Below is a small trained network, with its code and all its weights. Each question gives an input and a target symbol and asks what happens when units are switched off, that is, made to give their printed mean instead of their output.

import numpy as np


def w(rows, s, z=0):
    codes = np.array(rows[::2]) - 128.0
    scale = np.full(codes.shape[1], s)
    scale[-1] = z or s
    return codes * scale


def f(y):
    return y / 2 * (1 + np.tanh(0.7978845608 * (y + 0.044715 * y**3)))


def softmax(a):
    e = np.exp(a - a.max(-1, keepdims=True))
    return e / e.sum(-1, keepdims=True)


def log_softmax(a):
    a = a - a.max(-1, keepdims=True)
    return a - np.log(np.exp(a).sum(-1, keepdims=True))


def net(x, mask):
    ids = ['ΛΦαβπτ'.index(c) for c in x.split()]
    T = len(ids)
    res = E[ids] + P[:T]
    r = res
    for j in range(2):
        rows = slice(2 * j, 2 * j + 2)
        q, k, v = (r @ M[0][rows].T for M in (Q, K, V))
        z = softmax(np.where(np.tri(T) > 0, q @ k.T / 2**0.5, -1e9)) @ v
        o = O[0][rows]
        res = res + np.where(mask[j], z, o[:, -1]) @ o[:, :-1]
    y = f(res @ A[0][:, :-1].T + A[0][:, -1])
    res = res + np.where(mask[2:14], y, B[0][:, -1]) @ B[0][:, :-1]
    return log_softmax(res[-1] @ U[:, :-1].T + U[:, -1])


Q, K, V, O, A, B = {}, {}, {}, {}, {}, {}
E = w([
[77,171,22,44],'Λ',
[75,140,89,98],'Φ',
[105,190,150,92],'α',
[156,147,146,115],'β',
[126,39,57,103],'π',
[204,104,5,82],'τ',
],0.011)
P = w([
[91,48,149,190],'0',
[92,195,56,175],'1',
[202,173,121,161],'2',
[105,87,184,60],'3',
[66,159,61,114],'4',
[218,206,129,131],'5',
[121,88,187,24],'6',
[51,155,81,109],'7',
[248,175,119,151],'8',
],0.013)
Q[0] = w([
[247,152,143,85],'h0',
[138,146,108,150],'h0',
[90,146,103,56],'h1',
[248,198,75,183],'h1',
],0.012)
K[0] = w([
[60,121,113,249],'h0',
[181,90,113,183],'h0',
[170,88,141,78],'h1',
[91,59,190,251],'h1',
],0.012)
V[0] = w([
[206,184,93,146],'h0',
[81,99,146,158],'h0',
[201,96,137,165],'h1',
[123,62,7,103],'h1',
],0.013)
O[0] = w([
[221,173,96,142,89],'h0',
[34,87,189,82,148],'h0',
[255,57,209,79,117],'h1',
[138,122,50,38,254],'h1',
],0.0096,0.0093)
A[0] = w([
[20,147,103,116,54],'n0',
[65,55,214,75,116],'n1',
[99,112,97,68,152],'n2',
[157,139,46,116,82],'n3',
[196,140,107,89,92],'n4',
[132,225,103,157,178],'n5',
[143,148,53,112,79],'n6',
[162,194,128,175,255],'n7',
[253,106,164,62,134],'n8',
[179,110,127,89,118],'n9',
[120,133,148,75,179],'n10',
[37,117,92,126,122],'n11',
],0.011,0.0066)
B[0] = w([
[79,137,188,185,189],'n0',
[253,180,92,172,173],'n1',
[130,96,145,101,248],'n2',
[148,163,137,121,205],'n3',
[163,164,163,160,172],'n4',
[156,83,108,180,164],'n5',
[183,167,138,124,202],'n6',
[116,60,86,189,147],'n7',
[96,98,179,167,184],'n8',
[148,128,191,172,164],'n9',
[114,103,131,89,185],'n10',
[93,119,125,139,203],'n11',
],0.011,0.015)
U = w([
[48,103,77,37,253],'Λ',
[104,96,166,197,107],'Φ',
[128,254,215,182,35],'α',
[201,216,54,133,117],'β',
[132,16,46,162,155],'π',
[119,98,217,60,70],'τ',
],0.0081,0.0051)

Each question gives the input, a string of symbols that net reads in full, and the target symbol t.
The units are the heads (2 rows each of Q, K, V and O) and the neurons (one row each of A and B). Each row of codes is followed by its name. A weight is (code - 128) times the scale printed after its matrix; where a second scale follows, it is the last column's (O, A, B and U).
mask holds one flag per unit, heads first, then neurons. A switched-off unit (its flag False) gives its mean, the last column of its rows in O or B, instead of its output. The means were averaged over made-up inputs and are rounded, as every weight is.
A unit's drop is (log p(t) with every unit on - log p(t) with that unit switched off) / (log p(t) with every unit on - log p(t) with every unit switched off).
The circuit of an input: a set's keep is (log p(t) with only the set's units on - log p(t) with every unit switched off) / (log p(t) with every unit on - log p(t) with every unit switched off). Starting from the 12 units with the biggest drops (on a tie, the unit counted first), units are removed one at a time, each time the one whose removal leaves the highest keep (on an exact tie, the one counted first), for as long as the keep stays at least 0.8.
circuit, biggest first: the units of the circuit, biggest drop first
most important unit: the unit with the biggest drop
k most important neurons: the k neurons with the biggest drops, biggest first
which heads matter: for each layer, one digit per head in row order, 1 if its drop is at least 0.15 and else 0, layers parted by /
input α β τ, target π: 2 most important neurons	(n7, n1)
input Λ τ α, target β: most important unit	h0
input α α π Φ π τ α π, target β: circuit, biggest first	(h0, n6)
input π β β π π Λ π α α, target τ: which heads matter	11
input Λ π Φ, target β: circuit, biggest first	(h0, h1, n8)
input τ α α τ α τ α Φ τ, target α: which heads matter	01
input Φ π π Φ Φ α π α τ, target Λ: which heads matter	11
input Λ π π α α α Λ α, target Φ: circuit, biggest first	(h1, n0, n5, n1)
input π Λ Φ π π Φ α Λ, target Φ: circuit, biggest first	(h1, n0)
input α α Φ π τ, target β: circuit, biggest first	(h0, n6)
input Φ Λ π, target Λ: which heads matter	10
input τ Φ α α α, target Φ: which heads matter	01
input τ Λ β β α Λ α, target Λ: which heads matter	11
input π π τ τ Λ, target β: circuit, biggest first	(h0)
input π π π, target τ: which heads matter	01
input τ α Φ τ τ α α α Φ, target α: circuit, biggest first	(h1, n8, h0, n4)
input π π α α α Λ α Λ, target Φ: circuit, biggest first	(h1, n0, n5)
input τ π π Λ Φ Λ, target α: circuit, biggest first	(h1, n8, n4, n9)
input α Λ π β Λ Φ Λ π β, target π: circuit, biggest first	(h1, n7, n0, n6)
input τ α Λ α α π, target α: most important unit	h0
input Φ Λ α, target Λ: which heads matter	10
input π Λ β, target τ: which heads matter	11
input π α π α, target α: 3 most important neurons	(n1, n2, n0)
input α α π τ π Λ, target π: 3 most important neurons	(n7, n5, n1)
input Φ τ β, target Λ: which heads matter	10
